Here is a tiny trained network, its code and every weight. The questions are about switching its units off for an input and a target symbol, where a switched-off unit gives its printed mean instead of its output.

import numpy as np


def w(rows, s, z=0):
    codes = np.array(rows[::2]) - 128.0
    scale = np.full(codes.shape[1], s)
    scale[-1] = z or s
    return codes * scale


def norm(h):
    return h / np.sqrt((h * h).mean(-1, keepdims=True) + 1e-5)


def f(y):
    return np.maximum(y, 0)


def softmax(a):
    e = np.exp(a - a.max(-1, keepdims=True))
    return e / e.sum(-1, keepdims=True)


def log_softmax(a):
    a = a - a.max(-1, keepdims=True)
    return a - np.log(np.exp(a).sum(-1, keepdims=True))


def net(x, mask):
    ids = ['αβγδεηξπσ'.index(c) for c in x.split()]
    T = len(ids)
    res = E[ids] + P[:T]
    u = 0
    for l in range(2):
        r = norm(res)
        for j in range(3):
            rows = slice(3 * j, 3 * j + 3)
            q, k, v = (r @ M[l][rows].T for M in (Q, K, V))
            z = softmax(np.where(np.tri(T) > 0, q @ k.T / 3**0.5, -1e9)) @ v
            o = O[l][rows]
            res = res + np.where(mask[u + j], z, o[:, -1]) @ o[:, :-1]
        u += 3
        y = f(norm(res) @ A[l][:, :-1].T + A[l][:, -1])
        res = res + np.where(mask[u : u + 12], y, B[l][:, -1]) @ B[l][:, :-1]
        u += 12
    return log_softmax(norm(res)[-1] @ U[:, :-1].T + U[:, -1])


Q, K, V, O, A, B = {}, {}, {}, {}, {}, {}
E = w([
[169,146,148,117,144,79,162,92],'α',
[31,65,49,232,117,225,98,139],'β',
[76,70,115,165,196,190,158,175],'γ',
[150,165,155,137,138,33,167,99],'δ',
[125,164,229,120,148,147,186,176],'ε',
[213,217,159,153,146,149,59,119],'η',
[69,82,114,91,170,109,163,134],'ξ',
[146,133,123,155,98,35,81,85],'π',
[21,134,164,134,255,209,55,212],'σ',
],0.0084)
P = w([
[123,135,77,103,31,212,177,56],'0',
[201,157,74,194,195,33,169,198],'1',
[156,73,227,237,159,181,162,116],'2',
[2,164,129,114,161,136,140,43],'3',
[149,85,42,96,49,156,142,195],'4',
[157,69,220,194,160,154,128,88],'5',
[21,166,141,77,154,110,100,49],'6',
[140,71,87,92,56,124,121,190],'7',
[145,62,216,164,193,135,110,71],'8',
[41,143,157,29,152,90,69,70],'9',
[149,61,125,63,71,99,90,175],'10',
[157,106,203,130,181,135,104,88],'11',
[58,198,130,81,117,110,95,48],'12',
[173,87,106,96,24,120,101,168],'13',
],0.0081)
Q[0] = w([
[130,100,129,80,122,170,132,117],'L0H1',
[159,156,144,210,123,184,117,126],'L0H1',
[121,71,133,85,123,118,117,84],'L0H1',
[82,89,122,21,142,169,134,142],'L0H2',
[181,69,248,254,204,152,157,114],'L0H2',
[100,141,142,105,61,135,166,85],'L0H2',
[129,131,106,155,90,168,90,73],'L0H3',
[103,199,133,165,142,142,131,130],'L0H3',
[137,171,117,150,114,127,91,122],'L0H3',
],0.0083)
K[0] = w([
[104,88,101,154,152,110,132,104],'L0H1',
[176,93,110,152,110,134,92,155],'L0H1',
[119,68,159,109,150,90,126,76],'L0H1',
[113,134,150,141,114,133,209,149],'L0H2',
[103,56,164,13,138,82,1,136],'L0H2',
[126,125,141,111,120,137,180,147],'L0H2',
[105,173,130,117,130,157,136,123],'L0H3',
[116,132,87,123,100,127,150,119],'L0H3',
[95,126,97,101,125,135,106,95],'L0H3',
],0.0092)
V[0] = w([
[156,135,70,209,121,176,223,251],'L0H1',
[169,110,168,74,91,91,159,174],'L0H1',
[87,153,152,172,183,110,95,175],'L0H1',
[181,218,167,160,127,165,26,127],'L0H2',
[154,121,85,115,113,152,27,115],'L0H2',
[110,117,136,174,76,55,113,99],'L0H2',
[186,109,186,167,186,110,128,174],'L0H3',
[198,87,92,191,157,123,140,95],'L0H3',
[116,141,99,130,255,130,155,89],'L0H3',
],0.0054)
O[0] = w([
[79,16,132,11,199,48,201,76,128],'L0H1',
[136,54,177,57,241,146,191,231,143],'L0H1',
[122,66,106,135,64,55,78,115,147],'L0H1',
[132,34,208,3,165,176,137,103,156],'L0H2',
[166,80,66,25,102,185,66,127,1],'L0H2',
[161,35,156,136,30,73,128,186,103],'L0H2',
[167,115,75,224,86,157,67,95,211],'L0H3',
[123,89,90,123,122,167,103,96,128],'L0H3',
[161,136,161,60,104,63,67,161,152],'L0H3',
],0.0047,0.0026)
A[0] = w([
[199,113,151,230,155,130,194,129,110],'L0N1',
[69,90,78,163,73,254,131,157,105],'L0N2',
[172,153,204,101,192,177,168,112,136],'L0N3',
[90,83,69,125,143,183,120,102,59],'L0N4',
[82,91,124,132,179,135,97,172,46],'L0N5',
[160,41,132,140,41,100,83,212,147],'L0N6',
[179,79,115,111,104,126,121,136,253],'L0N7',
[198,147,149,122,121,83,124,73,158],'L0N8',
[151,136,13,139,103,47,90,235,115],'L0N9',
[66,181,104,170,174,107,153,125,82],'L0N10',
[63,98,165,44,144,124,83,139,158],'L0N11',
[81,80,125,170,137,121,198,116,69],'L0N12',
],0.0073,0.0037)
B[0] = w([
[113,93,114,123,52,84,47,140,224],'L0N1',
[133,132,165,106,177,55,147,129,172],'L0N2',
[116,71,107,165,126,93,89,117,255],'L0N3',
[163,126,162,129,81,93,108,130,143],'L0N4',
[78,125,159,114,129,133,180,90,145],'L0N5',
[142,136,32,175,163,167,93,219,227],'L0N6',
[175,134,154,160,116,144,198,215,208],'L0N7',
[83,82,159,137,148,149,139,166,212],'L0N8',
[170,130,111,110,254,72,165,174,192],'L0N9',
[190,114,148,79,128,153,72,132,189],'L0N10',
[161,189,93,182,91,116,125,132,184],'L0N11',
[149,111,139,107,71,117,44,144,170],'L0N12',
],0.0075,0.0058)
Q[1] = w([
[150,82,105,125,147,155,162,141],'L1H1',
[102,170,99,130,146,163,134,97],'L1H1',
[173,3,139,186,133,160,112,134],'L1H1',
[154,89,98,152,139,132,162,186],'L1H2',
[146,68,162,121,97,125,116,149],'L1H2',
[127,123,108,135,155,148,175,116],'L1H2',
[160,107,130,153,108,115,113,125],'L1H3',
[150,102,127,144,166,141,148,123],'L1H3',
[177,60,100,166,117,140,136,122],'L1H3',
],0.015)
K[1] = w([
[124,91,162,101,192,71,88,193],'L1H1',
[95,50,141,88,195,166,167,66],'L1H1',
[104,223,105,222,181,133,36,182],'L1H1',
[123,158,115,188,181,124,56,167],'L1H2',
[158,93,103,162,117,148,101,205],'L1H2',
[101,162,158,193,201,78,118,68],'L1H2',
[142,138,191,177,91,91,101,133],'L1H3',
[163,121,85,198,183,118,73,185],'L1H3',
[138,140,171,254,132,65,58,158],'L1H3',
],0.0079)
V[1] = w([
[2,111,137,128,200,176,68,155],'L1H1',
[161,89,81,133,113,78,90,45],'L1H1',
[41,143,81,141,106,108,120,169],'L1H1',
[95,76,94,135,158,162,91,72],'L1H2',
[74,127,70,76,117,147,108,120],'L1H2',
[121,143,66,136,151,154,88,176],'L1H2',
[147,190,73,185,123,131,178,87],'L1H3',
[173,79,119,104,130,123,251,76],'L1H3',
[74,193,141,58,177,152,133,126],'L1H3',
],0.0081)
O[1] = w([
[37,142,159,74,159,171,60,186,142],'L1H1',
[235,228,76,157,76,108,103,163,83],'L1H1',
[44,194,130,158,102,80,139,204,121],'L1H1',
[197,135,210,107,187,103,106,220,68],'L1H2',
[185,98,144,164,126,127,137,181,52],'L1H2',
[254,72,103,120,104,124,129,84,117],'L1H2',
[102,89,151,91,177,52,148,129,2],'L1H3',
[108,57,146,123,185,145,163,165,97],'L1H3',
[171,32,122,165,30,96,88,147,39],'L1H3',
],0.0064,0.0059)
A[1] = w([
[110,216,72,130,174,80,190,205,153],'L1N1',
[52,45,161,62,117,218,176,184,171],'L1N2',
[224,100,85,200,132,141,118,255,144],'L1N3',
[186,97,129,128,167,203,124,44,86],'L1N4',
[151,137,187,206,78,140,89,156,142],'L1N5',
[142,157,126,98,242,138,211,216,80],'L1N6',
[103,89,147,115,207,64,172,67,69],'L1N7',
[147,103,117,117,240,117,202,191,100],'L1N8',
[146,103,156,79,204,68,195,189,3],'L1N9',
[149,164,202,147,77,176,84,103,122],'L1N10',
[97,92,149,134,232,76,224,154,157],'L1N11',
[80,63,109,158,127,97,71,66,119],'L1N12',
],0.0072,0.0023)
B[1] = w([
[166,112,190,111,145,137,157,146,211],'L1N1',
[127,167,173,124,140,136,96,123,180],'L1N2',
[116,140,88,169,124,184,155,166,254],'L1N3',
[181,155,171,67,120,155,131,121,160],'L1N4',
[138,105,109,118,130,161,128,120,204],'L1N5',
[134,108,127,116,156,43,141,129,190],'L1N6',
[146,124,68,103,135,212,105,129,154],'L1N7',
[147,148,73,138,201,11,83,163,182],'L1N8',
[135,110,101,116,139,124,92,123,155],'L1N9',
[119,107,102,80,131,96,152,131,193],'L1N10',
[111,121,86,115,133,110,75,132,178],'L1N11',
[162,131,146,149,121,107,184,165,190],'L1N12',
],0.011,0.0084)
U = w([
[125,85,82,84,200,70,103,153,112],'α',
[169,184,202,141,155,110,177,218,2],'β',
[123,132,82,158,90,255,118,190,108],'γ',
[112,215,156,151,90,116,179,76,228],'δ',
[18,129,192,98,144,177,71,138,204],'ε',
[196,98,195,34,134,197,132,108,125],'η',
[107,10,186,158,80,106,144,123,124],'ξ',
[66,93,67,103,143,171,167,42,118],'π',
[134,178,113,93,24,124,31,118,117],'σ',
],0.0078,0.0018)

Each question gives the input, a string of symbols that net reads in full, and the target symbol t.
The units are the heads (3 rows each of Q, K, V and O) and the neurons (one row each of A and B). Each row of codes is followed by its name. A weight is (code - 128) times the scale printed after its matrix; where a second scale follows, it is the last column's (O, A, B and U).
mask holds one flag per unit, layer by layer, with each layer's heads first. A switched-off unit (its flag False) gives its mean, the last column of its rows in O or B, instead of its output. The means were averaged over made-up inputs and are rounded, as every weight is.
A unit's drop is (log p(t) with every unit on - log p(t) with that unit switched off) / (log p(t) with every unit on - log p(t) with every unit switched off).
The circuit of an input: a set's keep is (log p(t) with only the set's units on - log p(t) with every unit switched off) / (log p(t) with every unit on - log p(t) with every unit switched off). Starting from the 12 units with the biggest drops (on a tie, the unit counted first), units are removed one at a time, each time the one whose removal leaves the highest keep (on an exact tie, the one counted first), for as long as the keep stays at least 0.8.
circuit, biggest first: the units of the circuit, biggest drop first
top k neurons: the k neurons with the biggest drops, biggest first
k most important neurons of layer l: the k neurons of layer l with the biggest drops, biggest first
drop of u: that unit's drop, to one decimal
input ε ε ε α ε α, target ξ: circuit, biggest first => [L0N6; L0N1; L1N8]
input ξ ε η η α ξ π ε ε π α η ε ε, target γ: circuit, biggest first => [L0N6; L1N3]
input ε γ ξ, target σ: top 2 neurons => [L0N12; L0N1]
input δ ε ε δ ε ε η η δ, target η: circuit, biggest first => [L0H2; L1N4]
input ε ξ δ, target σ: most important neuron of layer 0 => [L0N1]
input ε ξ α ε α δ, target ξ: circuit, biggest first => [L0N1; L1N8]
input α π δ π π ε α η α, target η: circuit, biggest first => [L1H2; L1N4]
input α η η α γ σ η ε ε ε ξ η, target σ: 2 most important neurons of layer 1 => [L1N3; L1N1]
input ε π α β η, target α: circuit, biggest first => [L0N9; L1N6]
input ξ ε η, target σ: top 4 neurons => [L0N1; L1N3; L0N6; L0N9]
input η ε ε γ ε η α ξ ε α ε γ, target ξ: 3 most important neurons of layer 1 => [L1N12; L1N3; L1N8]
input ε γ η δ α η η σ δ ε ε ε, target ξ: top 3 neurons => [L0N6; L0N3; L1N12]
input ε ε γ ε ε σ β ε α ε ε β, target ξ: top 3 neurons => [L0N6; L1N12; L0N2]
input η ε γ α σ, target α: 3 most important neurons of layer 0 => [L0N2; L0N5; L0N1]
input η δ α ε δ ε α β, target α: circuit, biggest first => [L0N2]
input ε ε α ε π ε ε ε β, target ξ: top 3 neurons => [L0N6; L0N12; L1N3]
input δ ξ ε ε π ε η σ ε, target ε: top 3 neurons => [L0N7; L0N8; L0N11]
input ε δ ε ε ε ξ δ η ε, target η: top 3 neurons => [L0N6; L1N4; L1N3]
input π ξ π ε ε ε α σ σ η, target π: top 3 neurons => [L0N1; L1N7; L0N2]
input ε π δ γ α π ε ε ε ξ, target ε: top 2 neurons => [L0N3; L1N3]
input α σ π, target ε: top neuron => [L0N11]
input γ η ε σ ε ε β ε ε, target ξ: 3 most important neurons of layer 1 => [L1N12; L1N3; L1N8]
input π ε η η η δ, target η: top 2 neurons => [L0N6; L1N4]
input ε δ ε η η η ε ε ε ε ε δ, target ξ: 3 most important neurons of layer 0 => [L0N6; L0N1; L0N8]
input ε ε δ η γ, target α: top 2 neurons => [L0N2; L0N9]
input α π σ, target ε: 2 most important neurons of layer 0 => [L0N9; L0N11]
input ε α η γ, target ε: top neuron => [L0N3]
input β γ π ε η η η, target β: drop of L1H2 => 0.8
input η ε η α ε α α ε ξ, target σ: drop of L0H1 => 0.5
